Below are the code and all the weights of a small trained network. Each question names an input and a class and asks about switching units off, where a switched-off unit gives its printed mean instead of its output.

import numpy as np


def w(rows, s, z=0):
    codes = np.array(rows[::2]) - 128.0
    scale = np.full(codes.shape[1], s)
    scale[-1] = z or s
    return codes * scale


def norm(h):
    return h / np.sqrt((h * h).mean(-1, keepdims=True) + 1e-5)


def f(y):
    return y / 2 * (1 + np.tanh(0.7978845608 * (y + 0.044715 * y**3)))


def log_softmax(a):
    a = a - a.max(-1, keepdims=True)
    return a - np.log(np.exp(a).sum(-1, keepdims=True))


def net(x, mask):
    res = np.array(x, float).reshape(1, 6) / 4 @ E
    u = 0
    for l in range(4):
        y = f(norm(res) @ A[l][:, :-1].T + A[l][:, -1])
        res = res + np.where(mask[u : u + 4], y, B[l][:, -1]) @ B[l][:, :-1]
        u += 4
    return log_softmax(norm(res)[-1] @ U[:, :-1].T + U[:, -1])


A, B = {}, {}
E = w([
[59,132,186,53,202],'x0',
[127,127,127,127,128],'x1',
[210,44,131,91,106],'x2',
[131,132,131,126,129],'x3',
[130,127,128,128,129],'x4',
[111,120,253,190,121],'x5',
],0.004)
A[0] = w([
[228,81,114,101,157,83],'0.n0',
[64,133,85,44,130,91],'0.n1',
[83,108,108,3,161,3],'0.n2',
[131,112,199,224,22,3],'0.n3',
],0.0052,0.0021)
B[0] = w([
[117,70,127,2,95,194],'0.n0',
[205,135,159,141,169,206],'0.n1',
[155,132,44,201,207,205],'0.n2',
[218,149,64,165,253,254],'0.n3',
],0.0051,0.0016)
A[1] = w([
[152,164,55,145,117,22],'1.n0',
[95,157,72,116,1,187],'1.n1',
[152,81,98,89,53,3],'1.n2',
[88,185,100,103,142,16],'1.n3',
],0.0083,0.0035)
B[1] = w([
[26,152,255,89,94,182],'1.n0',
[199,138,126,91,68,255],'1.n1',
[129,194,15,144,167,190],'1.n2',
[207,115,113,54,161,140],'1.n3',
],0.0062,0.002)
A[2] = w([
[113,143,255,17,28,183],'2.n0',
[151,190,166,167,56,2],'2.n1',
[127,35,159,157,167,145],'2.n2',
[130,198,144,71,65,189],'2.n3',
],0.0046,0.0019)
B[2] = w([
[15,96,61,94,5,251],'2.n0',
[29,53,46,218,253,110],'2.n1',
[86,153,80,32,58,206],'2.n2',
[107,67,76,210,108,243],'2.n3',
],0.0044,0.0011)
A[3] = w([
[121,106,113,74,3,162],'3.n0',
[138,72,123,79,136,2],'3.n1',
[180,2,180,97,162,213],'3.n2',
[230,71,133,103,100,53],'3.n3',
],0.0088,0.003)
B[3] = w([
[104,170,113,134,80,254],'3.n0',
[107,102,53,232,204,128],'3.n1',
[69,97,82,146,73,211],'3.n2',
[184,87,254,125,201,198],'3.n3',
],0.009,0.0045)
U = w([
[49,147,97,113,19,252],'0',
[125,226,84,55,232,95],'1',
[252,121,70,82,62,116],'2',
[124,20,37,87,194,79],'3',
[168,222,144,233,170,121],'4',
[45,178,243,108,155,69],'5',
[187,24,217,165,134,82],'6',
],0.015,0.0041)

Each question gives the input, the list of numbers given to net, and the class t.
The units are the neurons (one row each of A and B). Each row of codes is followed by its name. A weight is (code - 128) times the scale printed after its matrix; where a second scale follows, it is the last column's (A, B and U).
mask holds one flag per neuron, layer by layer. A switched-off neuron (its flag False) gives its mean, the last column of its row in B, instead of its output. The means were averaged over made-up inputs and are rounded, as every weight is.
A unit's drop is (log p(t) with every unit on - log p(t) with that unit switched off) / (log p(t) with every unit on - log p(t) with every unit switched off).
The circuit of an input: a set's keep is (log p(t) with only the set's units on - log p(t) with every unit switched off) / (log p(t) with every unit on - log p(t) with every unit switched off). Starting from the 12 units with the biggest drops (on a tie, the unit counted first), units are removed one at a time, each time the one whose removal leaves the highest keep (on an exact tie, the one counted first), for as long as the keep stays at least 0.8.
units of the circuit, in order: the units of the circuit, biggest drop first
k most important neurons: the k neurons with the biggest drops, biggest first
k most important neurons of layer l: the k neurons of layer l with the biggest drops, biggest first
drop when u is switched off: that unit's drop, to one decimal
input [-5,-6,-2,0,-3,-5], class 0: units of the circuit, in order => [1.n0]
input [-5,0,0,-4,2,3], class 4: 2 most important neurons of layer 1 => [1.n1, 1.n3]
input [1,7,-7,2,6,-2], class 1: 2 most important neurons of layer 0 => [0.n0, 0.n1]
input [6,3,8,2,8,1], class 0: 2 most important neurons => [3.n2, 0.n3]
input [1,7,8,-4,-8,-4], class 3: 2 most important neurons of layer 2 => [2.n0, 2.n2]
input [0,7,3,4,-1,1], class 6: 4 most important neurons => [1.n0, 1.n2, 3.n3, 2.n0]
input [-6,-1,7,0,7,2], class 6: 3 most important neurons => [3.n3, 0.n3, 2.n0]
input [1,6,5,5,-7,8], class 0: 2 most important neurons of layer 0 => [0.n2, 0.n1]
input [2,1,1,-8,4,5], class 0: 2 most important neurons => [3.n3, 1.n2]
input [-4,-7,0,8,-3,1], class 4: 2 most important neurons of layer 1 => [1.n0, 1.n1]
input [7,-2,1,-7,-4,-3], class 3: 2 most important neurons of layer 1 => [1.n2, 1.n0]
input [3,3,1,3,7,5], class 0: 2 most important neurons => [3.n3, 1.n2]
input [-6,5,6,5,1,2], class 6: 2 most important neurons => [3.n3, 0.n3]
input [-5,2,4,-5,8,2], class 6: units of the circuit, in order => [3.n3]
input [-2,-6,-1,-3,0,7], class 4: 2 most important neurons => [0.n3, 3.n3]
input [-2,-2,0,-3,-1,3], class 4: 2 most important neurons of layer 1 => [1.n1, 1.n3]
input [1,4,3,4,5,-1], class 3: 2 most important neurons of layer 1 => [1.n2, 1.n0]
input [8,0,3,6,0,2], class 0: drop when 3.n2 is switched off => 0.1
input [0,-6,-6,6,-3,6], class 4: drop when 3.n1 is switched off => -0.1
input [-5,-8,4,-1,2,3], class 6: drop when 1.n3 is switched off => 0.0
input [3,7,8,-2,-1,7], class 0: most important neuron of layer 2 => [2.n0]
input [-8,7,2,-6,7,2], class 6: drop when 3.n3 is switched off => 0.4
